Below is a small trained network, with its code and all its weights. Each question gives an input and a class and asks what happens when units are switched off, that is, made to give their printed mean instead of their output.

import numpy as np


def w(rows, s, z=0):
    codes = np.array(rows[::2]) - 128.0
    scale = np.full(codes.shape[1], s)
    scale[-1] = z or s
    return codes * scale


def norm(h):
    return h / np.sqrt((h * h).mean(-1, keepdims=True) + 1e-5)


def f(y):
    return np.maximum(y, 0)


def log_softmax(a):
    a = a - a.max(-1, keepdims=True)
    return a - np.log(np.exp(a).sum(-1, keepdims=True))


def net(x, mask):
    res = np.array(x, float).reshape(1, 5) / 4 @ E
    u = 0
    for l in range(4):
        y = f(norm(res) @ A[l][:, :-1].T + A[l][:, -1])
        res = res + np.where(mask[u : u + 3], y, B[l][:, -1]) @ B[l][:, :-1]
        u += 3
    return log_softmax(norm(res)[-1] @ U[:, :-1].T + U[:, -1])


A, B = {}, {}
E = w([
[122,107,99,141,124,195,177,83,134,81],'x0',
[107,82,113,186,178,110,152,226,121,75],'x1',
[162,234,224,210,132,116,157,124,155,79],'x2',
[127,143,114,98,164,42,254,95,105,146],'x3',
[131,81,171,80,130,128,163,167,246,161],'x4',
],0.0099)
A[0] = w([
[109,165,108,185,117,151,106,129,1,137,78],'L0N0',
[68,87,98,84,93,90,141,136,98,143,161],'L0N1',
[143,181,112,127,115,31,58,197,141,198,1],'L0N2',
],0.0095,0.0068)
B[0] = w([
[161,98,121,89,77,40,123,124,179,73,247],'L0N0',
[186,58,120,246,152,136,115,112,154,186,253],'L0N1',
[86,24,218,71,189,193,185,33,88,18,185],'L0N2',
],0.011,0.0055)
A[1] = w([
[91,109,69,161,88,212,189,75,169,62,2],'L1N0',
[62,112,102,146,193,113,131,254,98,70,57],'L1N1',
[142,158,177,222,146,81,197,123,128,156,109],'L1N2',
],0.0077,0.0061)
B[1] = w([
[37,44,206,80,169,154,219,126,23,20,178],'L1N0',
[23,169,137,195,56,93,160,1,176,198,202],'L1N1',
[227,169,66,50,197,187,148,63,152,188,254],'L1N2',
],0.0099,0.0037)
A[2] = w([
[62,136,163,147,63,206,8,193,144,79,63],'L2N0',
[126,92,169,60,119,151,181,193,254,147,3],'L2N1',
[90,159,151,54,79,158,105,91,101,180,64],'L2N2',
],0.0099,0.0041)
B[2] = w([
[171,148,69,121,252,44,254,109,131,168,253],'L2N0',
[156,150,71,151,65,74,96,115,49,31,243],'L2N1',
[71,110,136,193,143,65,130,67,175,168,172],'L2N2',
],0.014,0.0059)
A[3] = w([
[103,78,202,43,168,115,155,95,104,51,152],'L3N0',
[179,254,224,155,159,156,151,154,149,79,83],'L3N1',
[78,107,147,243,92,86,160,93,176,153,254],'L3N2',
],0.0098,0.0048)
B[3] = w([
[104,110,167,93,146,118,137,182,191,100,199],'L3N0',
[108,3,79,174,120,174,62,170,77,187,180],'L3N1',
[98,226,190,113,104,189,95,162,124,124,248],'L3N2',
],0.015,0.011)
U = w([
[184,156,77,128,186,69,251,114,149,204,73],'0',
[133,36,69,157,105,194,53,162,104,205,170],'1',
[79,63,198,109,141,162,157,103,122,67,164],'2',
[74,230,143,162,63,144,125,99,142,164,252],'3',
[189,147,76,128,31,32,96,130,85,32,72],'4',
[199,164,106,82,113,176,111,167,177,131,108],'5',
],0.015,0.0022)

Each question gives the input, the list of numbers given to net, and the class t.
The units are the neurons (one row each of A and B). Each row of codes is followed by its name. A weight is (code - 128) times the scale printed after its matrix; where a second scale follows, it is the last column's (A, B and U).
mask holds one flag per neuron, layer by layer. A switched-off neuron (its flag False) gives its mean, the last column of its row in B, instead of its output. The means were averaged over made-up inputs and are rounded, as every weight is.
A unit's drop is (log p(t) with every unit on - log p(t) with that unit switched off) / (log p(t) with every unit on - log p(t) with every unit switched off).
The circuit of an input: a set's keep is (log p(t) with only the set's units on - log p(t) with every unit switched off) / (log p(t) with every unit on - log p(t) with every unit switched off). Starting from all 12 units, units are removed one at a time, each time the one whose removal leaves the highest keep (on an exact tie, the one counted first), for as long as the keep stays at least 0.8.
units of the circuit, in order: the units of the circuit, biggest drop first
most important unit: the unit with the biggest drop
top k neurons: the k neurons with the biggest drops, biggest first
top k neurons in layer l: the k neurons of layer l with the biggest drops, biggest first
drop when u is switched off: that unit's drop, to one decimal
input [5,7,1,1,7], class 3: units of the circuit, in order => (L1N1, L3N2)
input [-7,1,-2,-7,4], class 0: most important unit => L2N0
input [4,3,-7,-8,-6], class 0: units of the circuit, in order => (L2N0, L3N1)
input [5,7,-4,4,7], class 3: units of the circuit, in order => (L1N1, L3N2, L2N0, L0N2)
input [4,-7,-2,-2,8], class 4: top 2 neurons => (L2N1, L1N1)
input [-4,1,-1,5,-6], class 4: top 2 neurons => (L0N0, L2N0)
input [-7,-8,-7,-5,7], class 3: units of the circuit, in order => (L2N2, L3N1)
input [2,7,8,-7,4], class 1: top 2 neurons => (L3N1, L1N2)
input [5,-3,-6,2,5], class 1: top 3 neurons => (L0N1, L0N2, L2N0)
input [-6,0,-8,7,-7], class 1: top 3 neurons => (L2N0, L0N1, L2N1)
input [6,7,-1,1,-3], class 3: top 3 neurons => (L1N1, L3N2, L0N2)
input [0,-7,3,5,-3], class 3: top 3 neurons => (L2N2, L2N0, L0N1)
input [1,5,8,0,-8], class 1: top 2 neurons => (L3N1, L2N1)
input [-3,5,3,0,-3], class 3: top 2 neurons => (L1N1, L3N2)
input [-1,-7,-4,-6,5], class 3: most important unit => L2N2
input [-4,-2,-5,6,8], class 4: top 2 neurons => (L2N1, L2N0)
input [-4,5,6,-6,2], class 0: top 2 neurons => (L2N0, L0N1)
input [8,-6,8,-2,-6], class 1: top 2 neurons => (L3N1, L0N2)
input [2,-1,-3,0,4], class 4: top 3 neurons => (L2N1, L1N1, L3N1)
input [-8,7,-4,4,-5], class 2: most important unit => L0N2
input [4,-3,-3,1,6], class 4: top 2 neurons => (L2N1, L0N2)
input [8,-7,-2,-7,8], class 2: top 2 neurons in layer 1 => (L1N0, L1N1)
input [-8,-2,4,-7,8], class 2: top 2 neurons in layer 3 => (L3N0, L3N1)
input [-4,1,-1,-5,-3], class 0: top 2 neurons in layer 1 => (L1N2, L1N0)
input [-7,4,-3,3,-6], class 2: drop when L1N0 is switched off => 0.0
input [2,4,-1,1,4], class 3: drop when L0N0 is switched off => 0.9
input [6,-5,-2,3,7], class 4: most important unit => L2N1
input [-6,-2,8,-5,8], class 1: drop when L3N1 is switched off => 1.9
